Facts:
z_105 σ: z_395 z_16 z_686 z_619
z_117 σ: z_817
z_119 σ: z_582 z_305
z_127 σ: z_659 z_440 z_193
z_157 σ: z_417 z_552 z_585 z_659 z_507 z_840
z_170 σ: z_21 z_671
z_182 σ: z_552 z_589 z_963 z_38 z_945
z_184 σ: z_901 z_275
z_213 σ: z_585 z_686 z_314 z_840
z_232 σ: z_468 z_81 z_817 z_186 z_461
z_346 σ: z_671 z_817
z_418 σ: z_417 z_737 z_440 z_945 z_817
z_422 σ: z_313 z_589 z_379 z_703 z_37
z_43 σ: z_432 z_323 z_51
z_434 σ: z_65 z_468
z_462 σ: z_468 z_55 z_817
z_478 σ: z_205
z_488 σ: z_718
z_497 σ: z_67
z_527 σ: z_415 z_589 z_686 z_29
z_535 σ: z_963 z_205
z_542 σ: z_358
z_566 σ: z_839 z_172 z_960 z_613
z_572 σ: z_873 z_186
z_573 σ: z_660 z_254 z_945
z_576 σ: z_671
z_59 σ: z_946
z_596 σ: z_261 z_41 z_314
z_608 σ: z_555 z_261 z_331
z_615 σ: z_582 z_177 z_413
z_635 σ: z_627
z_638 σ: z_417 z_464 z_671
z_644 σ: z_613
z_651 σ: z_752
z_691 σ: z_177 z_961 z_55 z_433
z_712 σ: z_393 z_877
z_741 σ: z_81 z_963 z_409 z_433 z_275
z_770 σ: z_463 z_51
z_807 σ: z_156
z_816 σ: z_720 z_358
z_836 σ: z_440 z_323
z_85 σ: z_748 z_448
z_882 σ: z_17 z_960
z_895 σ: z_873 z_415 z_627 z_949 z_29 z_945
z_90 σ: z_468 z_839 z_963 z_915
z_952 σ: z_961 z_44 z_156 z_915 z_790 z_254
z_962 σ: z_254 z_549 z_483 z_619 z_51
θ 843 <- z_105 z_117 z_16 z_205 z_232 z_331 z_36 z_38 z_409 z_41 z_422 z_43 z_478 z_483 z_507 z_573 z_582 z_615 z_619 z_627 z_671 z_737 z_770 z_807 z_915 z_962
θ 401 <- z_114 z_127 z_323 z_415 z_434 z_461 z_468 z_488 z_51 z_552 z_576 z_659 z_67 z_686 z_840 z_873 z_90 z_960
θ 962 <- z_119 z_29 z_313 z_463 z_527 z_542 z_572 z_660 z_748 z_752 z_781 z_901 z_952 z_961
θ 627 <- z_156 z_17 z_177 z_182 z_184 z_193 z_275 z_314 z_413 z_44 z_440 z_464 z_549 z_55 z_566 z_613 z_638 z_644 z_651 z_703 z_839 z_85 z_895 z_946 z_963
θ 520 <- z_157 z_170 z_186 z_213 z_254 z_261 z_346 z_37 z_379 z_393 z_432 z_448 z_585 z_589 z_596 z_60 z_608 z_635 z_65 z_691 z_712 z_718 z_720 z_741 z_81 z_817 z_882 z_945 z_949
θ 450 <- z_168 z_172 z_21 z_305 z_395 z_417 z_418 z_433 z_497 z_59 z_790 z_816 z_836
θ 403 <- z_321 z_358 z_462 z_535 z_555 z_877

Known rows:
[-23.0  11.4  -4.5  -4.0  10.9  -5.9  10.5   1.1  -7.5  -8.3   0.7  -3.8
  -2.9   7.1  -4.1  -3.5   2.2 -11.5   8.6  12.3  12.8  -1.1   0.0  17.7
 -17.3 -11.8  -3.8   1.9] -> z_205
[ -2.2   1.7  -3.9   0.1  -1.1  -0.1  -3.6  -1.3   0.1  -8.5   0.4  -8.2
  -2.3  -2.0  -3.6 -15.4   2.4  -2.1  -1.8  -3.0  -3.2  -2.0   1.7 -14.0
  -3.2   1.8  -1.3   0.5] -> z_877
[  1.4   4.5   2.2   3.9  -6.7  -3.7  -6.5   2.1   1.0  -4.1  -2.6  -3.3
  -3.2  -3.1   1.4  -2.4   9.8  -7.5   2.2  -0.6   5.5   1.0  -0.5 -29.3
  -3.9  -0.5  -4.9   4.3] -> z_313
[-16.0  -9.5   1.6   5.8 -10.2   0.5  -3.1  12.4  -6.3   0.5   3.3  -3.7
  -2.8  -1.5  -2.6 -10.5 -13.7  -8.5   0.7   0.3   8.0   3.6   8.9  17.0
   0.1   0.4   0.8   0.1] -> z_960
[ 5.7 -1.7 -4.6  5.0  7.1  3.6 -6.3 11.6 -0.7 -1.9 -0.5 -6.0 -3.8  0.1
  3.9 -8.5 -3.6 -7.6  3.0  0.7 -2.9  2.0  1.9 -9.3 -1.9  2.0 -1.8  0.7] -> z_432
[  4.8   1.2   2.7   4.8  -8.1  -2.1 -13.4   2.2   1.0  -3.3  -1.6  -6.2
  -1.9  -5.5  -3.9   8.2   3.2  -8.7   2.1   0.5   0.2   4.3  -3.2 -20.0
   1.6   3.8  -1.6   1.2] -> z_156
[  3.3  -5.2   5.1  -6.8   7.0   2.0   1.4  -4.0   0.2  -2.7  -5.0   7.1
   1.9   5.1   8.2  12.4   3.3  12.4  -1.1   3.7 -22.9   7.3  -5.1  18.0
  13.1  -3.1   2.5  -3.1] -> z_573
[-3.3 -4.7 -2.4  1.1 -4.4 -0.7 -6.2  4.8 -4.5 -3.2 -1.7 -2.9 -5.2 -0.2
  1.4 -7.5  7.5 -4.0  2.2 -0.6 -3.3 -3.5  6.5 -0.1 -4.9 -3.2 -0.5  7.8] -> z_507
[ -4.5  -7.4  -1.8   3.0  -6.2  -0.4 -10.4   6.7  -5.5  -3.1  -2.4  -5.1
  -5.2  -1.5   1.4  -1.2   2.2  -4.4   2.1  -0.7 -13.2   1.0   5.1   1.8
  -1.2  -0.3  -0.2   5.0] -> z_619
[  0.9   4.4  -0.3   4.9  -4.2  -5.3  -6.4   1.7  -0.3  -5.1  -1.7  -4.0
  -3.0  -2.9   1.1  -3.1   6.5  -8.2   2.8  -1.3   3.3   0.7  -0.9 -29.2
  -4.2   0.9  -4.0   3.5] -> z_748
[  2.8  -1.8  -4.2 -13.8  12.9  10.0  24.1 -18.8  -8.3 -28.0  12.9  18.0
   7.7  -4.1  -4.8  -0.3   2.7   6.0 -10.3 -22.3   4.8 -25.2  -8.9  20.5
 -20.7   5.2  15.3 -18.3] -> z_816
[ -0.9  -0.7  -0.9   4.9  -2.5  -0.3   0.7   6.4  -1.3  -2.4   0.3  -4.6
  -3.3  -0.6   0.1 -12.7  -0.1  -7.3  -0.1   2.0   5.2   0.3   4.8  -5.3
  -1.1  -1.3  -1.8   3.9] -> z_37
[ -7.3  -5.0  -0.7  -0.1   5.2   0.9  12.3  -1.4  -1.7  -6.8   2.4  10.6
   4.4   0.5   3.5   1.4 -15.6   6.4  -4.8  -3.0  -2.7   2.8  -4.4  15.0
   8.0   0.0   5.1  -7.4] -> z_608
[ 10.6  -0.7  17.7  -3.8  -7.4  -2.9   4.0 -14.2   5.2 -17.7  -5.3  10.1
   4.3   0.8   7.0   1.7  23.3   8.4 -10.2   1.0  -4.1   7.3  -6.9  -0.4
  20.2  -5.0   1.1   3.2] -> z_527
[  2.7   4.7   0.4   4.8  -4.7  -5.3  -4.8   2.3  -0.1  -4.0  -1.6  -3.2
  -2.7  -3.3   1.2  -0.9   5.9  -5.5   2.7  -2.0   1.9   0.5  -1.4 -27.4
  -4.0   0.5  -4.5   3.5] -> z_752
[ -1.3   2.3  -2.1  -3.3  -7.6   1.9 -13.5  -4.3  -3.2   0.5   0.1 -10.2
  -0.8  -3.9  -9.2  -3.7   6.2  -2.7  -4.2  -2.3  -4.1  -0.8   1.6  11.8
  -6.2   2.9   1.0   0.6] -> z_172
[-12.9  -8.9  -3.8   2.9  -9.1  -2.8  -6.0   6.6  -8.5  -4.6  -0.5  -3.3
  -4.2  -2.7  -1.4  -1.7  -4.8  -4.8   1.7  -3.6  -7.7  -1.9   6.8   3.8
  -4.2  -0.9   1.4   1.1] -> z_582
[ -2.3  -7.9   5.3   1.5 -11.9  -2.3  -8.5   1.5  -4.4  -7.1  -3.6  -2.6
  -4.5  -0.8   1.1  -8.6  14.2  -3.2  -1.8   2.0  -7.3  -2.5   6.7   4.4
   3.7  -4.1   0.3   9.5] -> z_627

Rows:
No name comes twice in this set of rows, the named rows included.
[ 11.3  -5.2   5.1   0.5   8.7   7.6  -1.8  11.9   1.9   0.2   1.7  -3.4
  -3.8   3.3   6.9 -14.6   4.7  -8.5   3.0   2.1   3.4  -1.0   6.2   4.5
  -3.1   1.6  -1.7   6.7] => z_659
[ 12.8   3.5   1.2   2.2  -4.3  -5.7 -11.4   2.0   6.7   0.3   0.0  -6.8
  -1.4  -3.7  -0.9   7.4   9.1  -7.6   2.3   0.5  11.7  -1.0  -0.3 -24.5
  -3.1   1.0  -3.5  12.1] => z_464
[ 14.6   0.6   4.6   1.1   2.6   7.0  -2.8   2.8   4.6   0.8  -4.0  -4.9
  -3.1   3.4   4.9 -17.1  19.7  -5.8  -0.6   6.7  -0.7   1.8   2.0  -8.1
   5.0  -2.1  -4.8  10.2] => z_945
[ -1.5  -9.3  -7.9  -2.2  18.4   5.0  -6.7   7.8  -2.9  -4.1  -1.5   5.6
   1.7   3.0  11.5  26.1 -22.2  10.0   5.7  -3.0 -35.1  11.7  -9.4  14.3
   6.3   5.3   4.3 -14.3] => z_770
[ -7.3  -8.4   4.3  -3.2   5.7   3.0  10.4   3.1  -2.8  -1.6   4.4   9.6
   4.2   3.6   4.3   3.6 -18.5   5.0  -2.4  -0.6   0.7   4.9   0.3  28.9
   6.6   0.2   5.3  -8.1] => z_488
[ -7.2  -0.6   2.1   6.3 -14.8  -6.3 -12.7   1.7  -1.9  -5.0  -0.4  -5.2
  -1.5  -7.3  -7.0   9.1  -4.3 -10.5  -0.7  -0.6   4.7   3.7  -1.6 -18.4
   1.1   3.7  -0.7  -0.3] => z_613
[-34.1  25.3  -1.9 -13.2  27.8  -6.2  35.4 -18.5  -3.1 -15.9   2.8   4.8
   7.5  12.6  -6.8  -2.1 -10.3   1.5   2.4  16.9  12.5   5.9 -14.0  38.8
  -9.2 -13.2  -2.3 -20.2] => z_535
[ -2.2 -10.9  -5.2  -2.1  13.0   2.1  -8.8   7.4  -3.0  -7.0  -2.9   5.3
   1.0   2.6  11.0  23.6 -19.0   9.9   3.7  -0.8 -35.5  13.6  -8.5  13.8
  10.9   4.8   4.6 -12.8] => z_962
[  9.1  14.0  14.8 -10.2  10.3   0.0  13.2 -19.5   7.1 -12.5  -3.8   8.4
   6.4   7.5   1.6  12.9  21.2   1.5  -2.8  14.4   6.5   6.4 -13.1   6.9
  10.7  -7.3  -1.5  -2.2] => z_182
[-21.1 -10.9  -2.8  -1.8  -2.2  -2.8   6.5  -1.4  -7.6  -5.2   1.2  10.2
   3.1  -0.8   0.2  15.9 -21.6   9.6  -3.0  -5.1 -15.2   1.6  -1.0  24.6
   5.6  -1.2   7.1 -12.7] => z_615
[ 25.6   6.6 -10.4  -3.9   2.9 -15.8   0.1   1.2  23.7  13.4   4.5   2.8
   7.9   0.1   8.2  31.3  -8.7  20.5  -2.1  -7.7  30.0   2.0  -1.1   7.7
   4.7  -5.4   0.2  22.4] => z_638
[  4.2   3.5  -1.6   4.8   0.9  -3.5  -9.7   6.0   0.8  -3.4  -2.6  -5.4
  -3.8  -3.4   3.5   1.7   3.0  -6.2   5.1  -0.6  -2.6   4.1  -2.4 -32.8
  -3.8   3.7  -4.6   1.7] => z_463
[-10.9  -1.1  -2.5   1.0  -5.0  -3.0  -3.3   4.2  -6.0  -0.3  -0.6  -3.3
  -4.0   0.2  -1.3  -5.5   2.1  -5.3   3.3   3.0  -2.3  -3.1   5.4   3.4
  -6.8  -3.5  -1.3   3.6] => z_409
[  7.1  -8.5  -2.2   3.9  14.6   9.5 -15.7  22.5  -1.0   1.1   0.5  -7.5
  -4.5   2.0   9.2  -1.7 -15.2  -8.5   9.0   2.5 -13.6  10.2   2.3   1.7
  -0.3   7.8  -1.3  -3.1] => z_51
[ -4.1   5.9  -2.1  -3.6  -5.1   2.0 -11.0  -5.8  -5.7   3.8  -0.1  -9.6
  -0.2  -2.4 -11.3  -2.8   7.4  -3.2  -2.3   0.6  -2.6  -1.2   0.2  14.4
  -8.2   2.5   0.7   0.2] => z_433

Now the same nodes, written a new way:
Known rows:
[  8.1  -7.2   4.3  -1.9   0.0   1.7  -2.9  -3.3   2.2 -10.8 -12.6  -4.4
  -2.9  11.8  14.1] -> z_37
[  2.9  -6.0 -12.4   5.7 -11.1  -5.0   1.0  -6.6  -4.2   4.9   4.0  20.5
  -0.5   3.8 -11.3] -> z_184
[  7.8 -13.6 -11.5   5.3 -32.3   3.1  -6.5 -13.7   1.0   8.0  14.2  14.1
  -0.3  15.2   8.1] -> z_156
[-14.3 -16.1  24.8 -26.6 -42.5   0.9   5.6  14.3  -1.1  25.1  25.0  -4.8
   6.3 -27.9  -6.6] -> z_952
[  4.3  -8.8  11.3 -15.9  18.5 -10.8  11.1  13.5  18.2  16.4  13.8  -6.1
  -4.8  26.7  -0.2] -> z_29
[  7.2  -2.9  -9.9   9.4 -10.9   1.2  -2.0  -3.4   0.3   5.8  12.1  20.4
  -2.7   7.4 -11.4] -> z_651
[ 14.9  -6.2 -22.0  10.5 -18.1 -16.2  -6.0 -15.1  -1.5   6.9  10.7  10.0
  -4.5  21.2   8.6] -> z_55
[ 19.8  -3.5  -6.5  11.9  37.9  10.2 -19.3  -7.1  14.2  -8.2 -16.5  24.8
  -9.3  24.1   4.2] -> z_686
[ -3.5   3.5   7.7  10.8 -21.6   5.2  -1.9  -2.5  -6.6 -13.6  -7.1  -7.3
  -6.8  40.6   0.9] -> z_720
[ 13.4 -12.0 -16.7  35.9   3.0  -9.4   5.5 -12.4   7.7   1.4  20.2  11.5
  -0.5  24.7  -1.8] -> z_193
[-25.5  19.3  22.3 -32.1 -26.6  15.5  -3.5   4.0  -8.7   1.1 -17.0 -13.1
   5.7 -16.3 -13.5] -> z_615
[-14.9  12.3   8.4 -13.6   1.6   4.2   3.5  -1.6   0.9  -5.1 -15.7 -20.6
   6.0  14.5   1.9] -> z_41
[ 21.3  39.4  -6.4 -24.7  27.7 -18.8 -10.3  18.4  -4.6   2.1  -6.1 -19.9
  -5.7 -62.2  -7.3] -> z_117
[ 15.4   4.5 -67.8  17.0  28.1  13.6   7.6   7.0   1.4   6.5  47.1   9.9
 -14.1 -29.1 -16.4] -> z_638
[ 10.3 -13.5 -16.4  24.2   2.8   3.3 -14.5 -12.2   1.6  -6.6  -7.8  12.8
  -0.6  24.2   8.4] -> z_67
[  2.9   8.2 -52.1 -12.1  10.3  29.4   0.6  17.4  -7.3  -4.9  22.9 -11.2
 -14.0 -51.0  -2.3] -> z_170
[  5.0 -27.6   5.3  45.7 -26.7  18.4 -15.5 -18.3   2.7  -2.4  19.9  17.5
  10.1 -22.1   3.1] -> z_51
[  6.0  -5.4   3.7   1.0  -9.0   3.5  -3.5  -4.1  -1.5 -10.0  -7.8  -4.4
  -3.8   7.9  14.4] -> z_448

Rows:
No name comes twice in this set of rows, the named rows included.
[  2.1 -11.7 -19.6   2.0 -31.4  -9.9  -1.8 -15.0  -6.3   7.7   4.7  12.4
  -1.0  25.2   6.7] => z_839
[-26.5  15.2  26.6 -31.8 -24.1  16.9  -6.0   4.0  -6.1   1.2 -13.9  -9.1
   8.7 -33.3  -8.6] => z_807
[ 13.8  13.5  24.1 -12.3  29.3  14.9  -7.6  12.7   8.9 -14.1 -12.7  14.8
 -11.1 -10.9  -9.5] => z_213
[ 11.0   3.1 -81.3  11.1  34.2  31.0  -8.7   9.4  -5.1   0.9  28.3   5.7
 -15.7 -43.2 -11.1] => z_576
[ 17.3 -10.9 -22.8  19.8  13.0  -6.2 -16.1 -13.6   1.4  -4.9 -12.5  12.0
  -2.1  20.5  12.4] => z_461
[ -6.1  22.8  20.2 -33.5  25.7  10.5  -4.7   5.2  10.7  -4.7 -24.4  -7.8
  -1.0   5.6   1.8] => z_627
[ -0.8   5.6  30.1  53.4  13.2  -0.7  21.9  12.6   5.5   2.5  53.0  -7.2
  17.4 -54.8 -15.7] => z_836
[ -3.9   2.1  16.1 -20.6 -29.3  14.3 -11.6   4.7 -10.2  -5.7 -11.7   3.8
  -6.0 -19.8   0.3] => z_882
[  5.1 -12.9  11.5  15.4 -15.9   5.4  -1.6  -4.8  -0.2 -10.3   2.0  -4.5
   4.4  -9.4   8.6] => z_432
[-12.0  -9.5  15.3 -14.6 -29.8  -3.1  12.2  16.6   0.5  21.8  23.4  -7.7
  -1.3  -1.6 -15.0] => z_119
[ 19.8  -6.8 -19.4  -4.4  -6.2 -23.3 -24.9 -11.6 -13.0   0.3 -34.3  10.5
  -2.8   7.4  17.9] => z_468
[-10.7  11.1   7.3  -5.3  16.9  -0.7   5.3  -1.6   3.9  -6.9 -10.5 -20.3
   8.1   2.2  -0.3] => z_737

